(in the rows, 100 means zero)
Two labels a row:
[95, 94, 109, 108, 92, 90, 105, 101, 123, 100, 99, 98, 99, 91, 116, 112, 91, 97, 117, 97, 81, 104, 98, 136, 101, 94, 119, 97, 94, 106, 92, 86, 78, 102, 100, 98, 113, 105, 115, 158, 106, 104, 97, 91, 105, 75, 112, 90, 80, 79, 102, 106, 105, 90, 102, 103, 105, 108, 94, 101, 98, 93, 97, 105, 103, 110, 100, 103, 106, 107, 84, 100, 102, 98, 96, 101, 104, 109, 90, 112, 96, 106, 100, 89, 105, 98, 108, 102, 114, 94, 113, 76, 106, 94, 99, 96, 122, 98, 107, 93, 102, 85, 101, 102, 113, 105, 100, 90, 93, 94, 101, 104, 100, 97, 90, 97, 86, 93, 88, 95, 105, 104, 87, 75, 103, 110, 99, 96, 108, 136, 118, 81, 99, 106, 106, 97, 104, 110, 104, 98, 92, 108, 104, 97, 94, 105] -> T (94)
[92, 99, 107, 114, 83, 93, 105, 109, 119, 98, 108, 108, 114, 115, 118, 110, 95, 100, 111, 90, 89, 92, 100, 108, 91, 97, 110, 96, 94, 49, 105, 104, 87, 111, 101, 102, 108, 112, 101, 174, 96, 102, 99, 101, 104, 81, 121, 84, 106, 84, 102, 98, 99, 78, 106, 102, 101, 92, 92, 100, 95, 94, 102, 100, 102, 97, 103, 103, 102, 96, 85, 94, 87, 116, 102, 106, 99, 89, 92, 111, 78, 98, 100, 100, 95, 103, 103, 102, 112, 112, 110, 99, 106, 102, 90, 96, 114, 104, 93, 88, 84, 85, 99, 98, 101, 97, 100, 98, 101, 107, 90, 95, 65, 100, 88, 95, 94, 90, 115, 86, 102, 104, 113, 116, 99, 102, 90, 96, 103, 114, 137, 82, 100, 97, 109, 101, 90, 102, 120, 113, 95, 110, 106, 93, 99, 111] -> T (94)
[94, 98, 100, 102, 94, 81, 109, 101, 107, 102, 102, 93, 95, 100, 106, 114, 89, 99, 108, 98, 83, 115, 101, 105, 92, 95, 103, 102, 97, 109, 99, 75, 80, 93, 110, 100, 117, 103, 122, 82, 106, 103, 100, 84, 109, 84, 98, 107, 81, 90, 101, 111, 101, 115, 106, 107, 101, 105, 109, 107, 103, 93, 84, 99, 101, 117, 98, 92, 105, 124, 81, 102, 107, 92, 107, 97, 120, 127, 86, 101, 116, 100, 104, 98, 107, 92, 112, 112, 112, 89, 106, 75, 99, 83, 117, 101, 107, 99, 110, 83, 97, 84, 101, 103, 112, 108, 98, 80, 96, 90, 108, 102, 121, 106, 94, 95, 89, 92, 91, 102, 100, 98, 88, 73, 104, 88, 95, 99, 105, 140, 100, 97, 95, 113, 93, 94, 109, 107, 93, 87, 95, 101, 102, 101, 88, 103] -> T (94)
[97, 96, 108, 100, 95, 96, 91, 89, 107, 99, 108, 96, 79, 115, 101, 121, 111, 93, 95, 97, 93, 105, 103, 104, 94, 95, 99, 108, 96, 106, 98, 83, 81, 99, 92, 95, 116, 97, 123, 78, 108, 104, 104, 90, 109, 89, 101, 102, 79, 99, 104, 103, 98, 103, 107, 103, 97, 102, 91, 103, 99, 91, 83, 115, 107, 113, 92, 98, 103, 116, 83, 96, 101, 93, 114, 104, 112, 118, 113, 112, 108, 99, 106, 105, 102, 90, 114, 108, 105, 89, 109, 72, 98, 80, 118, 100, 109, 100, 104, 84, 97, 93, 103, 101, 108, 104, 93, 84, 98, 97, 107, 104, 116, 100, 93, 93, 93, 91, 93, 101, 98, 96, 88, 80, 96, 94, 100, 98, 96, 133, 105, 81, 98, 120, 94, 98, 98, 101, 90, 87, 91, 106, 102, 97, 89, 89] -> T (94)
[91, 97, 107, 93, 93, 105, 106, 109, 115, 105, 100, 101, 103, 127, 106, 107, 94, 102, 118, 104, 89, 97, 93, 106, 107, 104, 103, 99, 95, 105, 102, 96, 91, 98, 96, 98, 108, 104, 106, 172, 97, 96, 101, 103, 97, 90, 122, 96, 103, 99, 102, 102, 98, 95, 104, 101, 100, 97, 96, 99, 91, 96, 103, 108, 102, 95, 103, 100, 103, 99, 87, 98, 109, 99, 91, 99, 102, 89, 97, 102, 72, 98, 110, 99, 94, 98, 106, 108, 105, 102, 112, 101, 102, 100, 89, 100, 117, 98, 104, 89, 103, 101, 102, 106, 112, 95, 107, 92, 100, 86, 93, 99, 81, 101, 88, 100, 92, 98, 107, 97, 103, 99, 99, 91, 96, 99, 80, 100, 102, 113, 122, 70, 109, 120, 100, 97, 99, 105, 106, 101, 93, 106, 101, 98, 97, 102] -> T (96)
[98, 102, 105, 110, 99, 98, 112, 118, 117, 101, 109, 115, 116, 113, 120, 107, 93, 101, 109, 107, 90, 92, 96, 107, 98, 103, 111, 103, 94, 108, 103, 100, 92, 107, 100, 109, 108, 115, 99, 174, 100, 104, 83, 111, 95, 77, 133, 89, 97, 85, 101, 93, 90, 75, 97, 99, 101, 97, 91, 104, 102, 96, 109, 95, 99, 93, 107, 103, 107, 98, 84, 92, 91, 107, 99, 105, 95, 85, 90, 107, 56, 98, 111, 97, 97, 106, 92, 104, 112, 117, 117, 100, 110, 102, 79, 99, 121, 98, 101, 96, 96, 93, 98, 107, 108, 93, 100, 99, 100, 111, 89, 100, 53, 104, 86, 99, 92, 99, 114, 85, 115, 106, 105, 107, 98, 101, 86, 100, 110, 113, 133, 67, 100, 99, 110, 95, 90, 106, 125, 121, 93, 111, 106, 95, 97, 109] -> T (94)
[99, 98, 103, 109, 94, 103, 107, 105, 119, 96, 103, 103, 101, 102, 94, 117, 95, 98, 99, 101, 97, 98, 105, 99, 95, 91, 103, 99, 97, 105, 105, 104, 85, 101, 94, 109, 111, 104, 104, 138, 101, 97, 97, 100, 101, 95, 113, 103, 90, 92, 101, 101, 106, 76, 97, 107, 102, 94, 85, 98, 97, 101, 91, 102, 109, 100, 103, 98, 104, 96, 91, 98, 98, 102, 92, 99, 104, 102, 102, 146, 111, 107, 106, 98, 98, 105, 100, 98, 98, 106, 109, 91, 96, 97, 89, 99, 110, 95, 104, 92, 104, 89, 95, 100, 100, 100, 103, 101, 101, 102, 94, 102, 90, 105, 96, 96, 85, 98, 100, 90, 109, 102, 95, 101, 100, 96, 96, 107, 102, 112, 124, 76, 89, 107, 105, 98, 95, 100, 99, 105, 105, 110, 100, 96, 96, 100] -> Q (94)
[101, 107, 110, 99, 91, 112, 103, 105, 135, 98, 107, 101, 107, 93, 111, 112, 98, 96, 119, 102, 81, 101, 96, 113, 89, 96, 104, 93, 89, 108, 101, 83, 91, 99, 94, 100, 109, 121, 111, 107, 95, 112, 100, 98, 107, 90, 110, 91, 91, 84, 99, 104, 98, 92, 96, 106, 99, 94, 93, 102, 98, 84, 113, 100, 105, 94, 98, 103, 105, 112, 91, 101, 101, 105, 86, 102, 103, 92, 95, 95, 84, 106, 100, 102, 100, 103, 118, 109, 93, 105, 106, 87, 94, 105, 92, 98, 117, 97, 102, 93, 105, 88, 103, 106, 115, 92, 96, 96, 96, 98, 101, 96, 100, 98, 94, 101, 96, 98, 107, 85, 96, 105, 86, 83, 114, 106, 93, 99, 105, 116, 118, 74, 98, 101, 100, 103, 100, 98, 98, 100, 119, 103, 93, 93, 102, 100] -> T (96)
[94, 98, 111, 110, 79, 112, 113, 111, 121, 104, 101, 108, 130, 97, 115, 93, 83, 106, 119, 115, 92, 87, 90, 106, 107, 101, 105, 101, 101, 107, 102, 120, 91, 111, 102, 110, 99, 103, 94, 174, 96, 97, 92, 113, 97, 88, 127, 91, 121, 83, 98, 85, 94, 65, 99, 96, 101, 94, 76, 98, 91, 113, 117, 98, 101, 90, 104, 106, 105, 84, 87, 91, 96, 112, 91, 104, 105, 66, 94, 106, 54, 115, 106, 97, 94, 115, 88, 98, 104, 120, 118, 126, 104, 121, 73, 97, 128, 96, 101, 96, 107, 104, 104, 101, 93, 86, 100, 97, 100, 110, 88, 96, 57, 103, 87, 100, 87, 101, 111, 90, 105, 108, 111, 113, 93, 102, 96, 98, 113, 95, 145, 78, 107, 120, 111, 96, 91, 99, 120, 118, 94, 109, 102, 94, 106, 109] -> T (94)
[92, 98, 111, 104, 91, 96, 110, 110, 112, 104, 102, 104, 106, 109, 109, 112, 97, 100, 113, 102, 88, 98, 105, 115, 79, 95, 102, 102, 95, 112, 99, 92, 80, 98, 108, 103, 109, 112, 124, 128, 96, 102, 99, 104, 108, 79, 123, 94, 100, 92, 95, 104, 98, 89, 99, 101, 99, 103, 79, 105, 104, 90, 99, 99, 105, 105, 97, 98, 101, 101, 81, 102, 92, 103, 104, 106, 110, 90, 96, 112, 65, 103, 101, 103, 92, 104, 105, 110, 108, 96, 108, 94, 102, 94, 93, 98, 112, 96, 107, 85, 99, 98, 102, 99, 108, 89, 103, 91, 99, 106, 98, 100, 85, 100, 93, 97, 95, 90, 105, 91, 106, 99, 100, 92, 78, 93, 95, 100, 106, 121, 126, 84, 106, 131, 98, 97, 103, 101, 93, 105, 96, 112, 104, 100, 94, 101] -> T (94)
[91, 95, 107, 103, 83, 95, 112, 102, 115, 103, 101, 103, 105, 105, 109, 110, 89, 95, 110, 127, 87, 103, 103, 114, 99, 95, 105, 103, 94, 111, 103, 93, 80, 102, 99, 99, 116, 108, 125, 157, 110, 103, 98, 102, 107, 73, 126, 94, 94, 88, 103, 95, 97, 101, 106, 102, 100, 95, 85, 110, 97, 95, 97, 102, 104, 108, 99, 98, 100, 95, 80, 96, 101, 102, 109, 104, 103, 91, 102, 105, 66, 102, 102, 100, 99, 105, 106, 113, 107, 99, 105, 89, 106, 106, 98, 97, 119, 99, 108, 91, 104, 99, 102, 100, 109, 104, 99, 92, 96, 100, 100, 98, 79, 94, 85, 98, 112, 96, 102, 98, 101, 99, 105, 92, 75, 107, 92, 102, 109, 125, 128, 93, 96, 125, 104, 92, 105, 107, 110, 109, 84, 113, 99, 96, 102, 108] -> T (94)
[98, 100, 104, 111, 94, 107, 108, 94, 113, 105, 101, 101, 116, 79, 114, 115, 93, 99, 113, 103, 89, 109, 101, 110, 99, 92, 108, 104, 97, 106, 103, 90, 77, 100, 104, 100, 109, 107, 119, 112, 105, 97, 102, 94, 109, 97, 91, 101, 90, 86, 100, 100, 102, 87, 97, 98, 101, 92, 88, 95, 104, 88, 97, 104, 106, 105, 101, 92, 110, 94, 86, 100, 98, 103, 104, 98, 103, 96, 98, 96, 92, 108, 99, 102, 97, 117, 101, 105, 103, 100, 112, 96, 100, 108, 98, 102, 111, 97, 106, 85, 107, 92, 102, 94, 98, 94, 99, 83, 100, 97, 94, 100, 107, 99, 97, 106, 93, 99, 102, 92, 98, 101, 93, 77, 96, 94, 85, 100, 97, 117, 134, 88, 99, 122, 97, 101, 102, 104, 98, 98, 100, 105, 102, 101, 103, 102] -> D (94)
[102, 90, 107, 80, 92, 89, 106, 111, 113, 100, 103, 100, 110, 95, 111, 111, 92, 102, 115, 98, 86, 94, 99, 110, 102, 102, 96, 98, 95, 111, 100, 91, 105, 102, 102, 98, 107, 111, 105, 153, 100, 104, 92, 110, 103, 94, 116, 93, 108, 85, 102, 99, 99, 89, 101, 93, 99, 95, 104, 104, 101, 97, 104, 99, 99, 102, 98, 99, 101, 104, 87, 101, 100, 107, 103, 98, 94, 87, 92, 104, 78, 104, 102, 101, 97, 106, 106, 107, 110, 99, 118, 109, 107, 104, 94, 108, 113, 89, 105, 94, 91, 94, 98, 101, 110, 94, 98, 88, 101, 102, 94, 100, 81, 91, 94, 94, 95, 97, 107, 87, 106, 97, 103, 98, 99, 88, 94, 94, 107, 121, 119, 81, 96, 110, 101, 95, 104, 105, 116, 108, 96, 101, 107, 99, 104, 105] -> T (94)
[94, 100, 106, 101, 99, 94, 110, 102, 114, 94, 108, 101, 87, 110, 108, 113, 96, 102, 112, 95, 90, 102, 103, 110, 89, 92, 104, 94, 97, 108, 103, 88, 92, 97, 99, 95, 119, 112, 117, 101, 108, 105, 97, 97, 104, 85, 121, 91, 89, 91, 100, 105, 95, 102, 98, 110, 98, 102, 100, 104, 99, 102, 97, 101, 101, 105, 103, 100, 114, 121, 84, 102, 100, 94, 95, 101, 109, 106, 90, 119, 118, 97, 106, 101, 99, 90, 113, 119, 109, 96, 117, 77, 99, 87, 112, 97, 114, 100, 107, 95, 99, 91, 98, 104, 116, 101, 96, 98, 95, 97, 104, 104, 97, 100, 87, 97, 89, 91, 103, 94, 102, 98, 86, 93, 101, 100, 98, 99, 77, 134, 106, 86, 101, 98, 99, 97, 103, 99, 111, 98, 92, 101, 99, 94, 95, 102] -> T (83)
